[[119 121 133 123 106 122 120 113 112 135 142 143 138 119 124 143]
 [128 139 117 137 128 118 126 112 136 128 153 151 121 123 122 107]
 [155 114 105 131 130 119 127 107 144 111 138 122 117 127 138 145]
 [134 130 106 121 127 140 155 129 129 140 136 113 140 140 118 126]
 [114 123 144 128 115 142 125 123 134 110 142 121 120 118 135 142]
 [136 140 139 128 113 137 147 115 116 119 130 121 149 121 144 117]
 [130 140 106 120 108 121 121 142 144 109 106 148 138 143 134 130]
 [125 134 136 113 144 145 131 130 145 119 140 128 116 142 135 111]]
Counting starts at 1.
The entry just right of the smallest entry is 131
The entry just right of 151 is 121
The top-right entry is 143
The entry directly above the smallest entry: 117
Report the entry in row 1 and column 2.
Answer: 121
Report the entry at row 1, column 3.
Answer: 133
The entry in row 1 and column 1: 119
Report the entry in row 2 and column 1.
Answer: 128
Report the bottom-right entry.
Answer: 111
The bottom-left entry -> 125
The entry in row 3 and column 1: 155
The entry just left of the smallest entry: 114
The entry directly below the smallest entry: 106
The entry directly below 151: 122

a =
[[118 121 132 133 122 122 120 127 118 139 130 133 135]
 [128 121 122 126 131 124 119 116 132 122 135 123 108]
 [113 120 119 122 118 131 120 133 136 116 118 127 133]
 [133 122 129 138 131 133 124 134 128 120 112 109 123]
 [119 118 130 125 121 118 128 128 115 140 129 138 146]
 [127 121 122 123 125 114 115 140 128 122 113 140 134]
 [125 132 132 124 124 127 132 122 114 137 129 128 136]
 [126 111 145 136 145 126 131 144 117 147 124 120 121]
 [133 135 118 133 120 127 125 121 134 123 131 131 130]
 [123 128 111 114 129 121 117 120 142 117 137 136 104]
 [117 116 124 117 123 125 134 129 124 129 125 129 143]]
Indices start at 1.
The entry directly above the largest entry: 137
The entry directly above 146: 123
The entry in the top-right corner: 135
The entry directly above the centre entry is 128
The entry in row 1 and column 2: 121
The entry just left of the largest entry?
A: 117
The entry just left of 143?
A: 129
The bottom-right entry -> 143
The entry at row 1, column 1: 118
The entry in row 3 and column 2?
A: 120
The smallest entry?
A: 104
The entry in the bottom-left corner -> 117
The entry directly below the centre entry?
A: 132
The entry in row 2 and column 1 is 128
The entry at row 1, column 3 is 132
The entry at row 3, column 3 is 119
The entry just left of the smallest entry is 136
The entry directly above the smallest entry is 130
The maximum?
A: 147
The entry at row 3, column 1?
A: 113
The centre entry?
A: 115
The entry just left of the centre entry is 114
The entry at row 2, column 2?
A: 121
The entry in row 2 and column 3 -> 122
